Group, then class:
[ -4.2   8.1 -10.3   0.9  -6.1   9.4  -5.3   4.8 -17.2 -44.3  -2.0   6.9
   2.9  -3.1  -6.3   1.5   1.2   6.3] : (15):Pup
[ -4.9   3.1  -0.6  -0.6  -1.1  -1.5  -4.3   4.4  -7.7 -33.4  -0.3  -0.7
  -4.5   2.4  -3.7  -0.2  -0.3   7.2] : (15):Pup
[-10.9  -1.2  -5.3   0.6  -7.6   5.2   0.3  -4.8 -17.9  -6.3  16.4   6.3
   5.3  -2.1   2.4   0.7  -2.3   5.1] : (21):sonek
[ -5.1  -5.8  -2.4  -1.9  -1.9   6.0  -1.3  -2.2 -13.2 -29.4   7.7   3.5
  -0.7  11.3  -7.7   3.0  -7.7   5.1] : (15):Pup
[ -0.3   5.2  -2.3  14.1  -2.8   5.1 -13.5   1.5  -0.7   0.5 -13.1  -5.2
  -1.1   3.5  -6.2   0.6  10.0  11.1] : (15):fof
[-11.6 -15.8   2.4  13.1  -1.6   5.9  -0.3  -7.8  -1.0 -28.7  -6.2   4.5
   0.0   5.6  -4.3   0.3  -0.8   5.2] : (15):laro
[ -4.4   6.2  -8.9   1.1   9.7   5.3  -3.2   0.5  -7.9 -61.6  -1.7  -3.6
  -4.6   6.9  -3.4   6.3  -2.4   4.7] : (15):Pup
[  0.6   2.1  -3.6   0.9  -4.6   3.3   1.0  -2.1 -15.9 -21.7  12.3  10.7
   5.2  -1.0   0.2   3.6   2.6  10.8] : (21):gori
[ -0.7  -3.9  -0.1  15.8  -3.5  -4.6  -3.9   1.8 -11.5   4.6   4.4  -1.3
 -34.0  -3.3  -3.6  -5.1  -8.9  -2.1] : (15):Pup
[  2.8   5.8  -0.5 -11.0  -5.4   0.4   5.8   0.8 -14.3 -17.6   6.9   1.9
   9.8   2.0 -12.4   7.0  -0.7   6.0] : (21):gori
[ -1.9  -1.3  -7.2   3.7  -2.5   8.8  15.7  -0.3  -1.7 -25.7   8.2  -2.4
   0.2   5.7  -5.3 -11.4  -0.9   1.4] : (15):Pup
[ -3.5   3.4  -4.5   1.6   2.6  -6.2  -2.8   0.0  -4.4 -21.8  -9.6  -0.9
   3.6   4.9   0.5  -4.4   6.4   0.1] : (15):Pup
[ 13.8  14.7  -3.0  -9.2  -3.8  11.7  -0.7  -0.3 -11.7   8.9  28.1  -4.6
  11.0  -3.3  -6.9   7.3   3.0  -6.5] : (21):rikal
[  1.2   5.3   5.0   5.4  -2.9   4.2 -16.5   0.0  -3.7   0.0 -12.7  -2.2
  -5.8   0.0  -5.3  -0.8   5.2   5.2] : (15):fof
[  2.7   7.7  -5.4  -3.1  -7.0   2.6  -7.8  -0.9 -29.5 -25.4  13.0   3.7
   6.2   2.5  -7.7   6.9   5.4  25.8] : (21):rikal
[ -9.1   1.6  -6.2  10.6  -6.8   1.7  -1.9   0.2 -12.0  -8.0  -0.9  -1.1
  -4.2   3.7  -4.5  -0.8  -7.2   2.8] : (15):Pup
[ -8.5   1.9  -5.3   7.1  14.4   7.3   0.0   1.3  -1.8 -46.4  -0.7   0.3
  -1.9 -11.5  -9.0   2.4  -0.9   3.7] : (15):laro
[ -2.0   5.8  -0.5   5.4 -12.7   4.2   6.5  -1.4  -7.9   0.7  -3.9   4.1
   3.1   0.4  -3.4   1.5   1.6  10.6] : (15):fof
[  5.7   6.4  -5.4   2.9  -3.3  -2.2   0.9  -1.6  -7.6 -18.6   8.7   4.0
   5.4   6.2   3.0  -1.6  -2.9   3.5] : (15):Pup
[ -7.7   5.9   2.5   8.8  -5.2   6.3   0.6  -0.5  -3.7 -35.4  -5.9  -0.8
  -4.1   6.7 -10.7   7.7   3.9   7.3] : (15):Pup
[  4.5  21.8 -11.2  -2.5   1.8   1.5   5.0   0.3 -20.9 -41.1   1.5  -0.5
   3.3  -6.8  -6.5   4.4  -6.6   9.1] : (21):sonek

Group and class of each row:
[  5.2   2.1  -2.0   3.7  12.1  -5.2   3.3   7.5   2.9  -0.3   0.3   3.3
  -0.1  -0.4   0.1   5.7 -14.9  -0.1] : Y:rom
[ 9.5  5.3 -3.4 -1.4  0.3 -2.7 -5.0 -3.8 -1.2 -0.4 -0.5  0.8  5.4  0.9
 -1.7  0.3 -9.1 -2.1] : D:senok
[ 1.6 -2.0  1.8 -0.5  3.5 -1.6  0.4  7.4  0.4 -2.7 -2.9  0.3 -1.9  0.4
  0.4 -5.3 12.8 -0.6] : Y:zemem
[ 4.7 -2.0 -0.4  1.4  6.1 -3.2  4.2  7.3  1.8 -1.8  4.1 -0.3 -1.6 -1.8
  2.1  4.8 -3.4  1.0] : Y:sed
[  2.9  -1.1  -3.0   1.1   4.7  -1.4   2.4   0.6   0.7   0.5   2.9   0.8
   2.3   3.0   2.2   8.4 -13.9   1.3] : Y:rom
[  2.3   4.7  -2.3  -3.4  -0.5   0.7  -4.7  -0.2   0.6   0.1   5.7   0.4
   3.3   0.9   0.5   4.3 -12.4  -0.5] : D:senok
[ 4.0 -0.7  0.2  1.1  7.5 -1.1  2.3  6.3  1.0 -3.2 -5.2  0.8 -0.5  0.2
  1.8 -2.8 -2.0 -0.7] : Y:zemem
[ 4.5 -2.4 -3.4  1.4 -1.1 -3.2 -1.5 -2.0 -0.5 -0.3  0.9  0.3  3.1 -1.3
 -1.1  2.7  0.9 -0.1] : D:lod
[ 4.0  9.5 -4.8  1.5  1.0 -7.0 -2.4 -1.3  5.4  1.6  7.5  7.1  2.7  1.4
 -9.0  9.3  1.4  0.2] : D:lod
[-0.6 -7.6 -1.3 -2.4  7.8  2.0  3.9  9.9  1.9 -1.9  5.3  2.7 -0.1  1.8
  4.3  8.8 -2.2  1.9] : Y:sed
[-0.8 -1.0 -1.9 -4.1 -5.7  2.2 -2.3 -0.2 -2.8 -1.2 -5.7  0.4  1.1  1.9
  2.8 -5.3 -6.6 -1.4] : D:pabel
[ -0.8  -0.3  -0.9   0.7   6.2  -0.9  -0.2   3.0   1.0  -0.8  -0.3   2.7
  -1.8   2.4   2.1   4.6 -14.5  -0.1] : Y:rom
[  4.3  -9.1  -0.1  -2.0 -11.6   5.2   3.4   2.8 -14.2  -6.9 -21.5 -11.7
   7.7  -4.2  15.8 -22.6 -24.7  -2.2] : D:senok
[ 1.3  0.8 -3.2 -0.7 -2.8 -1.7 -5.7 -3.2  1.0  1.5  3.3  3.5  1.7  2.0
 -5.2  4.0  5.3  6.6] : D:pabel
[ -2.1   7.0  -3.4  -0.9  -2.0   0.3  -3.6  -1.9   0.9   0.0  10.6  -0.3
   4.5  -2.4  -0.3   3.9 -12.1  -1.2] : D:pabel
[ -1.9 -10.8  -1.2   1.8 -10.3   4.0   3.0   6.8 -11.3  -8.0 -15.7 -10.5
   6.2  -5.4  15.2 -20.5 -25.4  -2.8] : D:lod
[-2.3  5.4  1.0  3.1  9.9 -5.6  2.2  4.3  2.1  0.6  1.8  3.1 -2.6  0.8
 -2.4  1.6 -2.2 -0.2] : Y:sed
[ 2.5  2.9 -1.5 -0.8 -3.8 -2.4 -3.9 -1.9 -1.1  0.1  1.6  2.2  3.2  0.2
 -2.1 -0.5  3.4 -0.9] : D:pabel
[-1.8  2.1 -3.2  3.2  0.0 -3.5 -2.5 -3.8 -0.2  0.2 -0.5  0.6  4.4 -0.5
 -3.5 -0.7 -8.2 -2.2] : D:pabel
[ 2.4  6.1 -3.1 -0.6 -4.1 -3.0 -5.8 -2.9  0.7  0.5  9.0  2.4  4.4 -0.3
 -4.5  5.5  0.3 -0.5] : D:pabel
